Here is a tiny trained network, its code and every weight. The questions are about switching its units off for an input and a target symbol, where a switched-off unit gives its printed mean instead of its output.

import numpy as np


def w(rows, s, z=0):
    codes = np.array(rows[::2]) - 128.0
    scale = np.full(codes.shape[1], s)
    scale[-1] = z or s
    return codes * scale


def norm(h):
    return h / np.sqrt((h * h).mean(-1, keepdims=True) + 1e-5)


def f(y):
    return np.maximum(y, 0)


def softmax(a):
    e = np.exp(a - a.max(-1, keepdims=True))
    return e / e.sum(-1, keepdims=True)


def log_softmax(a):
    a = a - a.max(-1, keepdims=True)
    return a - np.log(np.exp(a).sum(-1, keepdims=True))


def net(x, mask):
    ids = ['ΣΦγδεηθλτ'.index(c) for c in x.split()]
    T = len(ids)
    res = E[ids] + P[:T]
    r = norm(res)
    for j in range(2):
        rows = slice(2 * j, 2 * j + 2)
        q, k, v = (r @ M[0][rows].T for M in (Q, K, V))
        z = softmax(np.where(np.tri(T) > 0, q @ k.T / 2**0.5, -1e9)) @ v
        o = O[0][rows]
        res = res + np.where(mask[j], z, o[:, -1]) @ o[:, :-1]
    y = f(norm(res) @ A[0][:, :-1].T + A[0][:, -1])
    res = res + np.where(mask[2:6], y, B[0][:, -1]) @ B[0][:, :-1]
    return log_softmax(norm(res)[-1] @ U[:, :-1].T + U[:, -1])


Q, K, V, O, A, B = {}, {}, {}, {}, {}, {}
E = w([
[145,147,103,82,146,161,143,103,176],'Σ',
[105,119,102,128,174,157,110,103,60],'Φ',
[182,197,72,130,57,112,124,107,110],'γ',
[120,136,131,94,88,144,136,201,129],'δ',
[230,124,101,159,115,222,108,142,106],'ε',
[108,173,38,111,173,88,107,178,95],'η',
[166,6,68,125,92,134,189,123,151],'θ',
[179,142,173,160,143,151,137,156,126],'λ',
[130,134,65,164,119,112,118,167,167],'τ',
],0.022)
P = w([
[113,200,92,172,185,180,154,212,148],'0',
[156,137,171,103,119,160,23,132,147],'1',
[140,145,139,108,143,150,106,163,149],'2',
[146,153,141,112,155,137,162,170,143],'3',
[166,140,152,83,132,146,138,149,139],'4',
[182,134,154,73,146,136,161,143,116],'5',
[200,118,185,57,154,124,158,157,117],'6',
[200,76,190,1,136,94,85,145,117],'7',
],0.0058)
Q[0] = w([
[139,101,49,77,114,190,122,145,116],'H0',
[13,141,196,179,122,89,134,70,164],'H0',
[138,148,119,98,105,137,137,181,83],'H1',
[253,167,57,87,206,147,102,175,91],'H1',
],0.029)
K[0] = w([
[107,3,83,100,98,129,183,105,119],'H0',
[108,167,124,243,150,134,64,105,100],'H0',
[150,159,112,44,112,120,145,150,115],'H1',
[133,20,141,29,106,106,205,127,154],'H1',
],0.022)
V[0] = w([
[183,99,169,156,115,51,177,105,93],'H0',
[168,101,70,221,179,73,89,31,124],'H0',
[140,157,119,42,184,193,157,81,251],'H1',
[79,79,123,166,43,136,136,111,97],'H1',
],0.017)
O[0] = w([
[163,139,150,186,217,113,67,173,97,26],'H0',
[110,150,145,186,207,137,69,35,126,41],'H0',
[205,114,189,100,82,98,38,2,144,254],'H1',
[204,127,130,124,128,126,219,172,97,56],'H1',
],0.0095,0.014)
A[0] = w([
[121,26,99,181,59,70,163,109,196,212],'N0',
[181,81,103,194,133,174,116,87,152,188],'N1',
[161,161,185,157,106,1,155,112,166,6],'N2',
[130,71,119,108,163,223,130,40,118,139],'N3',
],0.017,0.0019)
B[0] = w([
[228,11,169,197,223,36,152,153,75,186],'N0',
[68,85,43,71,142,116,96,117,234,184],'N1',
[1,104,191,18,75,100,100,59,40,154],'N2',
[158,193,234,143,165,101,214,172,47,251],'N3',
],0.0092,0.015)
U = w([
[150,183,164,1,167,176,167,141,241,2],'Σ',
[83,168,196,142,140,115,196,119,53,129],'Φ',
[177,125,164,88,54,88,88,32,137,182],'γ',
[123,137,197,190,82,143,51,213,175,143],'δ',
[208,109,81,165,119,202,134,111,169,121],'ε',
[232,225,24,172,68,95,115,106,79,98],'η',
[140,30,95,181,180,61,162,109,164,113],'θ',
[159,77,138,53,28,121,170,230,93,117],'λ',
[18,121,53,59,149,88,106,130,161,113],'τ',
],0.0074,0.0044)

Each question gives the input, a string of symbols that net reads in full, and the target symbol t.
The units are the heads (2 rows each of Q, K, V and O) and the neurons (one row each of A and B). Each row of codes is followed by its name. A weight is (code - 128) times the scale printed after its matrix; where a second scale follows, it is the last column's (O, A, B and U).
mask holds one flag per unit, heads first, then neurons. A switched-off unit (its flag False) gives its mean, the last column of its rows in O or B, instead of its output. The means were averaged over made-up inputs and are rounded, as every weight is.
A unit's drop is (log p(t) with every unit on - log p(t) with that unit switched off) / (log p(t) with every unit on - log p(t) with every unit switched off).
The circuit of an input: a set's keep is (log p(t) with only the set's units on - log p(t) with every unit switched off) / (log p(t) with every unit on - log p(t) with every unit switched off). Starting from all 6 units, units are removed one at a time, each time the one whose removal leaves the highest keep (on an exact tie, the one counted first), for as long as the keep stays at least 0.8.
units of the circuit, in order: the units of the circuit, biggest drop first
unit that matters most: the unit with the biggest drop
k most important neurons: the k neurons with the biggest drops, biggest first
which heads matter: for each layer, one digit per head in row order, 1 if its drop is at least 0.15 and else 0, layers parted by /
drop when u is switched off: that unit's drop, to one decimal
input Φ Φ λ Φ, target Φ: which heads matter : 11
input Φ Φ Φ θ Φ Φ γ Σ, target Σ: units of the circuit, in order : H0, H1, N0, N1
input θ δ δ Φ Σ, target Σ: units of the circuit, in order : H0, N1, H1, N0
input λ η Φ Φ, target Φ: units of the circuit, in order : H0, H1
input Φ Φ Σ θ η Φ δ, target δ: 2 most important neurons : N3, N0
input Φ τ η Φ θ ε, target ε: unit that matters most : H0
input γ η Φ Φ Φ Φ γ, target η: 3 most important neurons : N3, N0, N1
input τ Φ Φ λ, target δ: units of the circuit, in order : H1, H0, N3
input δ Φ Φ γ λ, target λ: which heads matter : 10
input Φ τ θ η Φ ε, target ε: which heads matter : 11
input θ λ Φ τ, target τ: 2 most important neurons : N2, N1
input Φ δ Φ Φ η τ, target λ: drop when H0 is switched off : 1.2
input Φ η Φ λ η θ λ τ, target τ: drop when N2 is switched off : 0.4
input η Σ δ Φ τ, target λ: drop when H0 is switched off : 1.4
